Below is a small trained network, with its code and all its weights. Each question gives an input and a class and asks what happens when units are switched off, that is, made to give their printed mean instead of their output.

import numpy as np


def w(rows, s, z=0):
    codes = np.array(rows[::2]) - 128.0
    scale = np.full(codes.shape[1], s)
    scale[-1] = z or s
    return codes * scale


def norm(h):
    return h / np.sqrt((h * h).mean(-1, keepdims=True) + 1e-5)


def f(y):
    return np.maximum(y, 0)


def log_softmax(a):
    a = a - a.max(-1, keepdims=True)
    return a - np.log(np.exp(a).sum(-1, keepdims=True))


def net(x, mask):
    res = np.array(x, float).reshape(1, 2) / 4 @ E
    u = 0
    for l in range(4):
        y = f(norm(res) @ A[l][:, :-1].T + A[l][:, -1])
        res = res + np.where(mask[u : u + 5], y, B[l][:, -1]) @ B[l][:, :-1]
        u += 5
    return log_softmax(norm(res)[-1] @ U[:, :-1].T + U[:, -1])


A, B = {}, {}
E = w([
[87,14,165,187,45,179,91,47],'x0',
[197,66,50,5,60,106,172,107],'x1',
],0.0003)
A[0] = w([
[75,151,140,158,137,146,132,128,131],'0.n0',
[110,210,129,183,254,99,98,243,242],'0.n1',
[31,98,192,202,109,174,101,74,108],'0.n2',
[155,139,106,50,99,138,194,99,10],'0.n3',
[182,151,84,39,115,96,204,122,7],'0.n4',
],0.00086,0.00012)
B[0] = w([
[189,116,110,112,163,129,137,187,170],'0.n0',
[112,178,171,54,4,169,175,7,254],'0.n1',
[214,119,103,123,190,36,105,228,246],'0.n2',
[82,126,94,212,175,150,83,166,174],'0.n3',
[91,133,106,254,175,143,72,170,198],'0.n4',
],0.00096,0.0012)
A[1] = w([
[184,70,107,142,74,137,133,52,99],'1.n0',
[162,168,73,74,171,95,146,202,106],'1.n1',
[76,107,191,159,146,126,97,127,36],'1.n2',
[160,96,137,166,153,117,102,206,1],'1.n3',
[156,175,149,121,246,109,163,173,156],'1.n4',
],0.0012,0.00033)
B[1] = w([
[54,210,166,67,124,130,148,127,209],'1.n0',
[189,61,124,255,155,79,42,170,239],'1.n1',
[225,105,82,167,182,63,100,171,197],'1.n2',
[105,116,213,153,100,161,81,64,192],'1.n3',
[79,69,140,54,35,138,149,78,254],'1.n4',
],0.00092,0.00093)
A[2] = w([
[15,210,125,255,236,179,70,182,106],'2.n0',
[161,109,174,211,176,71,94,87,14],'2.n1',
[178,149,16,25,138,93,231,96,139],'2.n2',
[32,38,54,3,56,240,176,53,42],'2.n3',
[177,106,39,165,188,112,107,214,3],'2.n4',
],0.00079,0.0005)
B[2] = w([
[170,84,69,37,68,92,157,106,254],'2.n0',
[83,109,79,134,180,211,81,181,219],'2.n1',
[114,85,149,195,146,193,90,119,221],'2.n2',
[52,125,218,30,88,17,68,69,222],'2.n3',
[181,96,73,85,163,78,248,168,205],'2.n4',
],0.0012,0.00062)
A[3] = w([
[86,117,155,198,79,217,149,53,155],'3.n0',
[119,69,141,250,165,201,81,137,41],'3.n1',
[90,212,147,145,161,147,157,145,92],'3.n2',
[119,217,182,105,137,150,165,80,88],'3.n3',
[171,96,6,130,152,136,157,166,2],'3.n4',
],0.0016,0.00023)
B[3] = w([
[161,199,83,110,173,97,155,169,178],'3.n0',
[59,232,192,120,197,211,104,182,251],'3.n1',
[158,99,90,138,38,158,143,48,186],'3.n2',
[220,154,50,246,77,212,175,70,218],'3.n3',
[168,45,96,110,244,36,242,210,209],'3.n4',
],0.0014)
U = w([
[233,235,45,242,15,225,210,12,89],'0',
[201,23,27,119,247,17,238,247,6],'1',
[30,218,238,195,247,241,18,238,232],'2',
[21,29,188,3,10,41,53,23,186],'3',
],0.0058,0.00016)

Each question gives the input, the list of numbers given to net, and the class t.
The units are the neurons (one row each of A and B). Each row of codes is followed by its name. A weight is (code - 128) times the scale printed after its matrix; where a second scale follows, it is the last column's (A, B and U).
mask holds one flag per neuron, layer by layer. A switched-off neuron (its flag False) gives its mean, the last column of its row in B, instead of its output. The means were averaged over made-up inputs and are rounded, as every weight is.
A unit's drop is (log p(t) with every unit on - log p(t) with that unit switched off) / (log p(t) with every unit on - log p(t) with every unit switched off).
The circuit of an input: a set's keep is (log p(t) with only the set's units on - log p(t) with every unit switched off) / (log p(t) with every unit on - log p(t) with every unit switched off). Starting from the 12 units with the biggest drops (on a tie, the unit counted first), units are removed one at a time, each time the one whose removal leaves the highest keep (on an exact tie, the one counted first), for as long as the keep stays at least 0.8.
circuit, biggest first: the units of the circuit, biggest drop first
top k neurons: the k neurons with the biggest drops, biggest first
drop of u: that unit's drop, to one decimal
input [3,7], class 3: circuit, biggest first	(2.n3)
input [-8,0], class 0: top 3 neurons	(0.n1; 0.n2; 1.n4)
input [6,1], class 3: top 3 neurons	(1.n1; 0.n4; 1.n0)
input [4,1], class 3: top 2 neurons	(0.n4; 1.n1)
input [0,-6], class 0: top 2 neurons	(0.n1; 1.n1)
input [2,7], class 3: top 2 neurons	(2.n3; 0.n2)
input [8,0], class 2: top 2 neurons	(0.n1; 1.n4)
input [2,6], class 3: top 2 neurons	(2.n3; 0.n2)
input [1,2], class 3: top 3 neurons	(0.n2; 1.n1; 1.n2)
input [3,-1], class 2: drop of 1.n3	0.7
input [-2,0], class 0: drop of 0.n1	2.0
input [-5,-6], class 0: drop of 3.n1	0.0
